[102 54 100 93 97 104 97 125 118 103 100 101 84 99 127 142 97 119 94 116 100]  D
[110 64 80 110 127 100 83 53 50 99 104 105 113 84 70 109 91 104 95 105 117]  C
[83 82 71 99 128 92 95 137 125 90 95 108 83 103 70 106 130 83 94 96 94]  X
[72 156 100 87 101 107 116 61 99 95 78 111 101 105 116 80 83 78 94 84 135]  N
[138 97 51 127 104 96 102 57 100 96 127 130 86 104 101 118 109 111 85 86 74]  U
[103 61 120 96 62 95 114 144 87 97 50 99 139 137 55 89 187 92 99 99 47]  Y
[103 61 120 96 62 95 119 73 87 97 50 99 139 137 55 89 187 92 99 99 47]  E
[82 15 94 110 103 87 92 108 93 118 84 96 88 67 107 82 129 93 88 74 73]  W
q: [110 64 80 110 127 100 83 53 50 99 104 105 113 84 70 109 91 104 95 105 117]
C
key -> tag
[109] -> j189
[83] -> j911
[130] -> j194
key U 17: 
j189
q: [138 97 51 127 104 96 102 57 100 96 127 130 86 104 101 118 109 111 85 86 74]
U
q: [103 61 120 96 62 95 114 144 87 97 50 99 139 137 55 89 187 92 99 99 47]
Y
q: [83 82 71 99 128 92 95 137 125 90 95 108 83 103 70 106 130 83 94 96 94]
X

[70 93 101 169 103 95 155 64 116 152] = L
[69 79 158 137 97 106 138 48 94 152] = Z
[121 150 66 143 63 56 148 88 86 70] = K
[139 95 52 109 111 34 145 89 111 54] = G
[149 40 81 139 133 76 92 79 148 113] = T
[67 72 51 172 99 76 115 118 135 62] = F
[92 72 142 80 119 34 170 125 100 101] = R
[78 107 154 151 41 81 115 71 66 61] = J
[169 95 65 117 96 73 90 35 100 58] = Q
[114 95 110 173 50 106 67 46 88 59] = M
[158 78 47 152 67 56 102 91 103 93] = P
perm: [115 118 135 62 67 72 51 172 99 76]
F
succ: [48]
[94]
q: [121 150 66 143 63 56 148 88 86 70]
K

[59 108 47 112 93 119 144 108 83 87] : A
[3 152 84 109 130 126 72 44 132 131] : B
[87 108 83 143 108 47 112 119 93 108] : H
[27 117 89 124 123 84 92 81 123 129] : S
[27 117 89 124 123 84 92 81 93 108] : V
perm: [108 93 119 112 47 108 143 83 108 87]
H
perm: [87 59 108 47 112 93 119 144 108 83]
A
q: [87 108 83 143 108 47 112 119 93 108]
H
perm: [83 93 108 59 144 87 47 119 112 108]
A
perm: [27 81 84 89 92 93 108 117 123 124]
V
perm: [87 83 108 144 119 93 112 47 108 59]
A
succ: [109]
[130]

[34 49 107 123 98] -> tida
[133 76 107 92 41] -> vusat
[156 25 105 77 94] -> zon
[41 100 137 57 58] -> Bos
[32 72 101 125 65] -> duzav
[98 140 118 144 123] -> Bifi
[98 140 118 83 141] -> Dofuv
[45 113 91 119 5] -> zuto
[65 111 118 97 135] -> Moga
q: [98 140 118 144 123]
Bifi
succ: [45]
[113]
succ: [76]
[107]
q: [45 113 91 119 5]
zuto
q: [41 100 137 57 58]
Bos

[129 64 113 82 120] -> Laret
[105 118 39 157 164] -> tedo
[129 64 113 49 120] -> Beg
[125 42 109 64 165] -> mup
[103 30 133 32 96] -> boka
[105 118 39 157 83] -> tanaf
[97 133 158 70 103] -> kot
q: [103 30 133 32 96]
boka
Table of tags by key:
[39] -> j397
[158] -> j180
[97] -> j930
[133] -> j655
key kot 3: 
j180
q: [105 118 39 157 164]
tedo
q: [105 118 39 157 83]
tanaf
q: [125 42 109 64 165]
mup

[90 26 94 93 71 102 2 8]  gafu
[130 122 10 10 4 9 172 54]  siv
[122 115 40 187 47 34 157 88]  Lonir
[58 120 83 149 83 26 25 38]  Bem
[92 172 66 49 45 173 56 91]  bup
[122 115 40 187 47 34 183 162]  nesib
Table of tags by key:
[95] -> j418
[72] -> j152
[45] -> j425
[83] -> j563
[47] -> j226
[71] -> j610
[94] -> j409
key gafu 5: 
j610
q: [92 172 66 49 45 173 56 91]
bup

[54 184 178 120] : numo
[52 171 84 89] : lum
[111 151 53 194] : teb
[53 151 111 195] : Minal
q: [54 184 178 120]
numo
succ: [52]
[171]
key -> tag
[111] -> j420
[54] -> j684
[53] -> j757
[179] -> j852
[112] -> j814
[178] -> j880
key Minal 3: 
j420
q: [52 171 84 89]
lum
perm: [195 111 151 53]
Minal

[125 94 99 130 161 118 80 131 68 131 125 115] -> lib
[125 94 99 71 161 118 80 55 68 131 125 148] -> nedo
[69 68 88 98 148 47 113 96 84 72 157 148] -> Fibos
[116 128 106 135 52 132 71 101 72 138 36 40] -> tev
[125 94 99 130 161 118 80 55 68 131 125 148] -> dira
q: [125 94 99 130 161 118 80 131 68 131 125 115]
lib
q: [125 94 99 130 161 118 80 55 68 131 125 148]
dira
tags:
[47] -> j695
[46] -> j934
[113] -> j427
[114] -> j708
[112] -> j673
[80] -> j110
key Fibos 7: 
j427
succ: [135]
[52]
succ: [116]
[128]

[105 79 169 43 122 104 138 66 25] : rek
[102 62 139 106 72 103 110 40 82] : vif
[123 122 93 118 85 150 63 84 132] : Zil
[43 104 169 137 79 66 122 25 105] : sagab
succ: [138]
[66]
succ: [63]
[84]
perm: [169 105 122 104 66 138 25 43 79]
rek
key -> tag
[105] -> j46
[169] -> j50
[66] -> j22
[102] -> j642
key rek 1: 
j46
q: [102 62 139 106 72 103 110 40 82]
vif

[91 82 115 49 183 84 159] : Tezak
[117 88 131 142 40 164 123] : Falo
[159 109 99 52 110 11 84] : Gebe
[70 146 63 78 51 6 96] : Sog
[156 145 35 67 80 58 132] : Tigog
[77 75 104 183 4 175 107] : miko
[76 36 120 53 164 111 105] : domog
[117 146 131 142 40 164 123] : muz
[169 59 117 87 126 68 77] : sol
[26 78 111 141 103 130 116] : biz
[91 82 147 49 183 84 159] : nafu
[113 25 151 121 92 93 51] : zaz
q: [117 146 131 142 40 164 123]
muz
q: [91 82 115 49 183 84 159]
Tezak
q: [159 109 99 52 110 11 84]
Gebe
succ: [70]
[146]
key -> tag
[40] -> j948
[77] -> j318
[92] -> j477
[79] -> j71
[183] -> j264
[117] -> j826
[80] -> j193
[118] -> j262
[127] -> j177
[126] -> j710
key sol 5: 
j710

[125 90 118 114 89 124 70] -> bodo
[108 85 116 133 104 115 84] -> linaf
[84 116 107 115 85 133 104] -> divif
[111 72 85 120 125 95 95] -> vego
[92 68 88 100 106 88 122] -> kuvu
[96 82 70 69 48 60 96] -> voder
[54 93 57 41 16 109 118] -> bak
[79 67 86 105 93 62 130] -> Tozu
[123 56 89 106 91 74 93] -> veka
perm: [84 85 104 108 115 116 133]
linaf
q: [108 85 116 133 104 115 84]
linaf

[161 96 22 88 75 158 135 111 58 113 50 170 53 96 116 33 117 69 63 88 89 80 17 129 96 177 129 146 63 44 98] -> gegi
[89 53 170 75 88 129 63 98 158 161 130 69 116 33 63 96 117 113 96 22 176 58 88 44 50 135 80 146 96 111 129] -> Puz
[50 63 96 64 177 79 76 165 100 112 90 41 140 72 156 52 153 105 162 75 48 71 101 45 106 140 70 53 51 69 72] -> giri
perm: [33 98 75 69 129 129 96 176 113 88 22 170 89 63 96 63 158 117 130 161 50 58 80 116 135 88 111 146 44 53 96]
Puz
succ: [64]
[177]
q: [89 53 170 75 88 129 63 98 158 161 130 69 116 33 63 96 117 113 96 22 176 58 88 44 50 135 80 146 96 111 129]
Puz
key -> tag
[50] -> j589
[110] -> j472
[165] -> j295
[164] -> j27
[166] -> j560
[111] -> j316
[51] -> j938
key giri 8: 
j295
q: [50 63 96 64 177 79 76 165 100 112 90 41 140 72 156 52 153 105 162 75 48 71 101 45 106 140 70 53 51 69 72]
giri

[99 104 100 90 98 99 101 101 101 90 74 117 100 100 116 95 99 103 86 113 100 93 99 87 94 146 94 99 119 43 95] = Niruk
[106 98 104 131 107 107 103 98 106 127 125 82 97 99 82 109 104 95 132 94 96 107 95 114 107 51 95 97 88 85 113] = sanan
[103 95 101 127 105 103 98 102 101 126 146 74 99 99 75 109 103 94 133 82 99 112 99 122 110 29 106 102 73 167 112] = kamun
[113 106 97 95 103 114 99 127 106 98 104 107 109 105 94 96 97 82 82 88 98 131 125 107 132 51 85 107 107 95 95] = midip
[106 98 104 131 107 107 103 98 106 127 125 82 97 99 82 109 104 95 132 94 96 107 95 114 107 51 95 97 112 16 109] = vope
[94 101 96 114 93 91 83 102 95 111 118 114 102 101 114 96 98 104 119 102 103 100 104 103 98 137 106 102 108 126 98] = Des
tags:
[107] -> j118
[131] -> j426
[106] -> j541
[100] -> j31
[132] -> j153
[101] -> j933
key vope 9: 
j541
q: [106 98 104 131 107 107 103 98 106 127 125 82 97 99 82 109 104 95 132 94 96 107 95 114 107 51 95 97 88 85 113]
sanan
q: [103 95 101 127 105 103 98 102 101 126 146 74 99 99 75 109 103 94 133 82 99 112 99 122 110 29 106 102 73 167 112]
kamun
perm: [97 88 85 113 106 98 104 131 107 107 103 98 106 127 125 82 97 99 82 109 104 95 132 94 96 107 95 114 107 51 95]
sanan

[59 93 104 113 98 123] : gidiv
[136 96 107 97 116 105] : Fadi
[125 101 99 95 100 52] : Gade
[116 102 94 95 100 52] : mir
[116 102 99 95 100 52] : Tuger
[31 106 98 96 95 114] : nazab
q: [31 106 98 96 95 114]
nazab
perm: [52 100 95 99 102 116]
Tuger
q: [125 101 99 95 100 52]
Gade
succ: [101]
[99]
succ: [97]
[116]

[84 108 98 100 107 100 101 101 104 112 97 96 96 94 97 120 89 97 114 18 103 97 99 104 151 96 99 102 101 105 101 104 100]  zadek
[84 120 102 101 119 93 97 105 90 110 102 94 102 90 94 154 100 101 118 77 93 101 102 97 37 107 103 96 106 93 109 97 102]  Pebid
[75 107 102 100 107 95 98 102 68 102 102 95 102 89 96 120 102 101 105 107 91 102 102 98 145 104 102 98 102 94 104 97 101]  genad
key -> tag
[94] -> j977
[102] -> j829
[95] -> j860
[96] -> j928
key Pebid 12: 
j977
succ: [114]
[18]

[91 124 53 121 66 81 40 174 43 48 135 127 112 56 49 26] : Nefo
[80 97 156 111 120 103 123 84 113 142 87 110 91 113 117 130] : gogi
[91 124 53 121 66 81 40 174 43 48 135 91 112 56 49 26] : rel
[77 79 81 79 78 79 79 78 78 79 78 79 79 78 79 78] : Lelo
[80 98 155 110 118 103 121 85 111 140 86 109 92 111 116 128] : tolot
[126 114 95 113 115 116 109 125 116 103 125 117 115 116 111 111] : temun
[115 107 101 107 111 110 107 113 111 105 114 110 108 112 109 110] : votas
[86 93 106 95 95 92 97 88 93 101 88 94 91 93 95 97] : gal
[105 101 60 119 107 88 57 174 76 70 150 144 89 90 67 70] : Vofut
[104 91 129 103 130 109 124 91 127 131 102 110 90 126 122 139] : madag
[84 96 98 94 86 90 90 91 85 92 87 91 95 85 89 85] : sopan
[108 108 86 105 96 101 92 118 94 89 112 106 108 96 94 88] : bikov
Table of tags by key:
[80] -> j800
[126] -> j683
[78] -> j912
[77] -> j219
[79] -> j466
[108] -> j674
[91] -> j186
[115] -> j249
key Lelo 1: 
j219
perm: [128 80 98 155 110 118 103 121 85 111 140 86 109 92 111 116]
tolot
q: [126 114 95 113 115 116 109 125 116 103 125 117 115 116 111 111]
temun
perm: [70 150 144 89 90 67 70 105 101 60 119 107 88 57 174 76]
Vofut
q: [80 97 156 111 120 103 123 84 113 142 87 110 91 113 117 130]
gogi

